Below is a small trained network, with its code and all its weights. Each question gives an input and a class and asks what happens when units are switched off, that is, made to give their printed mean instead of their output.

import numpy as np


def w(rows, s, z=0):
    codes = np.array(rows[::2]) - 128.0
    scale = np.full(codes.shape[1], s)
    scale[-1] = z or s
    return codes * scale


def norm(h):
    return h / np.sqrt((h * h).mean(-1, keepdims=True) + 1e-5)


def f(y):
    return np.maximum(y, 0)


def log_softmax(a):
    a = a - a.max(-1, keepdims=True)
    return a - np.log(np.exp(a).sum(-1, keepdims=True))


def net(x, mask):
    res = np.array(x, float).reshape(1, 4) / 4 @ E
    u = 0
    for l in range(3):
        y = f(norm(res) @ A[l][:, :-1].T + A[l][:, -1])
        res = res + np.where(mask[u : u + 3], y, B[l][:, -1]) @ B[l][:, :-1]
        u += 3
    return log_softmax(norm(res)[-1] @ U[:, :-1].T + U[:, -1])


A, B = {}, {}
E = w([
[124,151,11,102,103,147,95,146,126,136],'x0',
[84,105,177,100,117,175,62,72,150,79],'x1',
[94,107,131,80,177,82,163,160,146,88],'x2',
[202,92,127,80,141,160,105,134,156,199],'x3',
],0.012)
A[0] = w([
[153,188,150,234,3,203,106,97,110,176,4],'0.n1',
[68,74,146,95,218,123,9,101,123,74,150],'0.n2',
[59,111,100,251,61,126,160,97,100,62,5],'0.n3',
],0.0063,0.004)
B[0] = w([
[6,37,203,23,67,29,217,237,219,234,229],'0.n1',
[91,74,77,136,54,108,143,121,59,139,254],'0.n2',
[152,152,118,133,255,219,182,60,224,84,193],'0.n3',
],0.0074,0.0057)
A[1] = w([
[133,149,104,184,192,74,139,173,109,153,13],'1.n1',
[175,141,254,147,147,89,111,117,131,116,6],'1.n2',
[234,110,155,82,192,209,98,84,146,161,79],'1.n3',
],0.0082,0.0022)
B[1] = w([
[47,1,218,160,108,190,89,142,93,89,221],'1.n1',
[132,96,9,170,69,3,67,220,232,108,252],'1.n2',
[163,154,163,182,169,208,161,45,220,37,247],'1.n3',
],0.01,0.0032)
A[2] = w([
[206,99,117,219,139,127,221,186,55,160,3],'2.n1',
[181,148,192,254,152,37,83,152,119,97,34],'2.n2',
[41,217,131,173,137,49,169,169,196,99,84],'2.n3',
],0.007,0.0021)
B[2] = w([
[13,93,213,132,114,213,2,42,87,102,187],'2.n1',
[212,168,138,132,36,111,73,114,69,158,194],'2.n2',
[174,184,75,35,161,175,134,121,148,138,254],'2.n3',
],0.0092,0.0051)
U = w([
[30,61,195,1,147,30,168,194,150,233,155],'0',
[35,52,221,186,74,154,12,50,14,141,33],'1',
[148,184,51,176,64,67,16,199,160,131,255],'2',
[160,203,176,176,217,181,177,42,160,117,199],'3',
],0.0076,0.0017)

Each question gives the input, the list of numbers given to net, and the class t.
The units are the neurons (one row each of A and B). Each row of codes is followed by its name. A weight is (code - 128) times the scale printed after its matrix; where a second scale follows, it is the last column's (A, B and U).
mask holds one flag per neuron, layer by layer. A switched-off neuron (its flag False) gives its mean, the last column of its row in B, instead of its output. The means were averaged over made-up inputs and are rounded, as every weight is.
A unit's drop is (log p(t) with every unit on - log p(t) with that unit switched off) / (log p(t) with every unit on - log p(t) with every unit switched off).
The circuit of an input: a set's keep is (log p(t) with only the set's units on - log p(t) with every unit switched off) / (log p(t) with every unit on - log p(t) with every unit switched off). Starting from all 9 units, units are removed one at a time, each time the one whose removal leaves the highest keep (on an exact tie, the one counted first), for as long as the keep stays at least 0.8.
circuit, biggest first: the units of the circuit, biggest drop first
most important unit: the unit with the biggest drop
top k neurons: the k neurons with the biggest drops, biggest first
top k neurons in layer l: the k neurons of layer l with the biggest drops, biggest first
drop of u: that unit's drop, to one decimal
input [-2,3,6,-8], class 3: top 2 neurons	0.n1, 0.n3
input [-4,-4,1,5], class 3: most important unit	1.n3
input [-4,-8,3,-8], class 1: top 3 neurons	1.n1, 2.n1, 0.n1
input [6,-1,-5,-8], class 3: top 2 neurons	0.n3, 1.n2
input [2,-7,4,-6], class 1: circuit, biggest first	1.n1, 0.n1
input [-6,5,3,2], class 2: circuit, biggest first	1.n2, 0.n1
input [-7,-6,0,-6], class 2: circuit, biggest first	1.n2, 2.n2
input [-7,-6,4,8], class 3: circuit, biggest first	1.n3, 0.n1
input [7,-8,-2,-8], class 1: top 2 neurons	1.n1, 2.n1
input [-8,-7,-3,8], class 2: top 3 neurons	1.n2, 0.n2, 2.n2
input [-1,-4,5,7], class 3: top 2 neurons	0.n1, 1.n3
input [6,6,3,8], class 3: top 3 neurons	1.n3, 0.n1, 1.n2
input [8,-8,3,0], class 1: top 4 neurons	1.n1, 2.n1, 0.n1, 1.n2
input [-5,-6,6,-8], class 3: circuit, biggest first	0.n1
input [-5,-7,-4,-7], class 1: top 2 neurons	2.n1, 1.n1
input [-5,5,4,8], class 3: top 2 neurons	1.n3, 0.n1
input [5,-8,-8,-3], class 0: top 3 neurons	0.n1, 1.n3, 2.n2
input [-6,-5,-1,3], class 2: top 2 neurons	1.n2, 0.n2
input [5,-6,3,8], class 3: circuit, biggest first	0.n1, 1.n3, 0.n2
input [3,0,-8,6], class 0: top 2 neurons in layer 0	0.n1, 0.n3
input [-8,6,-5,-1], class 2: circuit, biggest first	1.n2
input [0,-7,-4,-2], class 1: drop of 2.n1	0.5
input [6,1,-6,3], class 0: drop of 1.n2	0.1
